[128 = 0]

[200 125 167 137 137 132 114 193 136 120 139  99 128 107 132 136  70 131
 137 182]	C > q236
[163  88 179 116 104 133 124 127 151 101 116 110 146 128 122 142  94 165
 126 139]	R > q316
[160  91 157 149 135 113 120 142 124 121 115 104 143  91 100 133  59 119
 135 208]	G > Q196
[151 120 137 141 130 132 114 128 138 142 112 110 147 123 125 128  70 137
 113 198]	G > Q196
[161 121 162 147 148 118 140 142 152 103 135 130 128  94 121 102 103 125
 150 123]	K > q518
[168 122 178 203 136 148 152 138 252 101  89  97 156 129 137 119  87 199
 129 131]	K > q518
[142 104 199 133 130 135 114 116 124 130 114 114 143 128 101 147  65 144
 107 120]	R > Q158
[143 112 179 136 141 128 160 133 183 100 131 117 149 110 137  98 113 143
 151 159]	K > q720
[149 113 150 125 154 127 140 140 120 114 124 116 148 125 106 122  65 124
 139 178]	G > q287
[171  62 167 144 140 119 154 140 118 121 118 119 150 106 100 145  73 124
 172 225]	G > q287
[146  53 186 108 124 117 104 121 111 112 111 104 142 140 106 132  75 135
 108 110]	R > q316
[139 118 192 116 121 126 106 135 108 100 104  96 158 151 109 127  73 134
  35  72]	R > Q158
[136 104 175 143 136 114  70 143 125 103 129 140 124 127 106 109  81 131
  92 124]	K > q518
[149  77 219 135 133 133 118 122 139  85 120 113 145 170 112 135  62 148
 112 121]	R > Q158
[176 115 199 118 137 145 137 105 191  98 142 127 132 116 140 131 132 166
 170 158]	R > q316
[174 123 174 128 154 120 152 153 152 108 112 111 143 102 136  94  91 162
 135 157]	K > q518
[129  76 214 130 138 141 103 128 118 129 105 107 144 145 103 137  62 147
 126 114]	R > Q158
[204  98 145 146 179 125 119 148 126 131 128 139 124 103 119 143  49 141
 116 150]	C > Q452
[140 113 171 114 119 109 109 122 165 114 115  90 128 136 124 126  97 143
 163 133]	R > Q158
[141 120 134 122 153 134 102 149 130 138 151 123 147 142 129 134  75 137
  91 118]	C > Q452
[166 130 174 152 151 128 157 126 145 105 141  91 137 104 120 113  67 144
 117 147]	K > q518
[203 112 145 146 150 104 109 154 138 161 138 104 133 127 113 140  89 121
 131 142]	C > q236
[175 131 172 128 195 116 164 134 181  90 109 124 142  94 122 108  94 149
 152 180]	K > q518
[171  67 125 139 130 129  99 162  77 126 141 129 130 123 101 134  70 128
  82 132]	C > Q452
[149  99 188 121 137 153 138 152 138 114 121  97 139 133 112 128  43 136
 125 222]	G > q287
[152  87 185 128 155  96 114 127 126 112 104 110 150 160 114 137  67 125
 144 127]	R > Q158
[201 123 216 136 159 106 204 126 222  94 123 133 143  99 145 107 116 141
 191 190]	K > q720
[141 128 156 121 129 142 119 129 157 135 132 103 141 121 125 156  87 117
 135 170]	G > q287
[140 113 183 130 161 116 166 126 169  82 114 128 150 104   9 123 148 153
 144 192]	K > q720
[146  91 195 131 116 132 113 123 154 108 123 109 148 150 121 126  88 162
 123 162]	R > q316
[183 104 181 135 172 137 133 130 141 162 130 128 175  90 115 143  74 135
  98 159]	C > q236
[176  92 120 143 131 158 130 153  87 149 129 150 122 116 120 129  81 128
  93 139]	C > Q452
[139 120 150 144 122  63 143 136 144 122 130  99 185 119 123 137  61 124
 117 199]	G > Q196
[116 120 174 135 127 126 163 153 156 110 128 176 134 130  87  89 108 156
 101 146]	K > q720
[173 115 142 135 154 143 134 140 137 144 146 127 131 119 131 143  91 137
 146 160]	C > Q452
[148 124 166 152 157 146 159 137 102  90 129 124 141 113 138 111 109 176
 138 150]	K > q518
[123 140 176 110 114 112 162 122 178 112 138 119 100 126 145 113  90 130
 121 146]	K > q720
[184  89 186 140 130 128 152 138 135 129 131 126 147 119 103 109 126 135
 184 178]	K > q720
[168 105 116 150 148 107 143 151 120 140 130 118 134 112 128 144  76 143
  89 140]	C > Q452
[170  84 194 129 120 140  90 123 135 113 139 118 136 110 136 138  86 130
 153 148]	R > Q158
[170  78 190 144 149 129 109 146 112 112 113 120 195 108  99 105  51 137
 117 180]	C > q236
[148  84 204 136 117 124 121 117 136 114 143 123 127 142 114 138  84 118
 132 150]	R > q316
[154 119 180 128 134 132 181 136 162  77 131 115 159 115 117  83 123 147
 137 165]	K > q720
[130 103 202 111 120 129 114 117 125 120 130 112 124 150 135 132  60 117
  99  93]	R > Q158
[159 104 184 127 126 123 122 139 179 110 128 127 141 134 131 124  87 144
 119 162]	R > q316

[151 119 100 112  98 114  91 115 125  99  95 113 107  76 141 121 174 144
 147 124]	Q717 > U
[151 111 105 123  86 105 124 132 155 128 157 117 124 131 117 135 137 138
 158 155]	Q717 > A
[118 117 150 159 144 157 152 125 150 134  84 122 142 157 102 146 124 128
 136 150]	q425 > W
[138 107 139 137  87 115 137 142 150 128  70 104 123 141 110 139 136 137
 130 169]	Q717 > A
[145 131 132 121 123  92 106 104 108 148 107 146 125 121 146 120 120 124
 106 121]	q247 > Z
[145 135  98 125 105 141 119 131 117 131 144 157 122  75 161 117 164 100
  41 119]	q247 > T
[111 116 129 149 131 144 158 149 149 124 114 117 120 164 126 119 109 136
 147 156]	q425 > B
[128 154 116 110 145 108 110 124 103 134 196 126 116 108 157 110 145 134
 150  93]	q247 > Q
[113 130 139 156 145 154 139 137 124 134 101 115 148 120 118 150 160 127
 118 144]	q425 > W
[144 132 137 133 132 101 123 109 115 155 137 142 134 125 126 129 132 127
 107 128]	q247 > Z
[146 120 119 110  81  98 121 147 142 122 117 107 112 118 126 134 142 140
 128 136]	Q717 > U
[142 143 133 116 141 115 112 115 122 133 142 143 126 116 137 122 136 127
 121  82]	q247 > T
[156 139 118 114 137  92 106 105 115 159 184 161 141 127 132 122 119 119
 112 103]	q247 > Q
[173 136 124 121 106  98 115 106 150 156 193 136 128 117 126 141 160 127
 135 110]	q247 > Z
[142 118 129 112  91 123 116 138 141 105  78 114 117 116 118 134 137 131
 126 103]	Q717 > A
[125 130 113 142 150 128 108 123 115 146 127 125 144 133 132 136 151 126
 135 119]	q425 > W
[153 123 139 112  69 105 127 130 158 130  97 102 101 131 138 127 140 140
 127 124]	Q717 > A
[154 113 106 117  80  99  95 136 141 124  96 106 128 113 122 141 163 137
 138 135]	Q717 > U
[103 120 132 153 150 119 128 146 116 141  86  98 132 162 135 123 132 142
 153 146]	q425 > B
[160 127 133 124 108 106 114 101 133 145 126 142 132 125 126 135 130 124
 110 130]	q247 > Z
[105 130 125 144 156 117 135 150  91 142 137 130 137 134 133 113 126 130
 113 156]	q425 > B
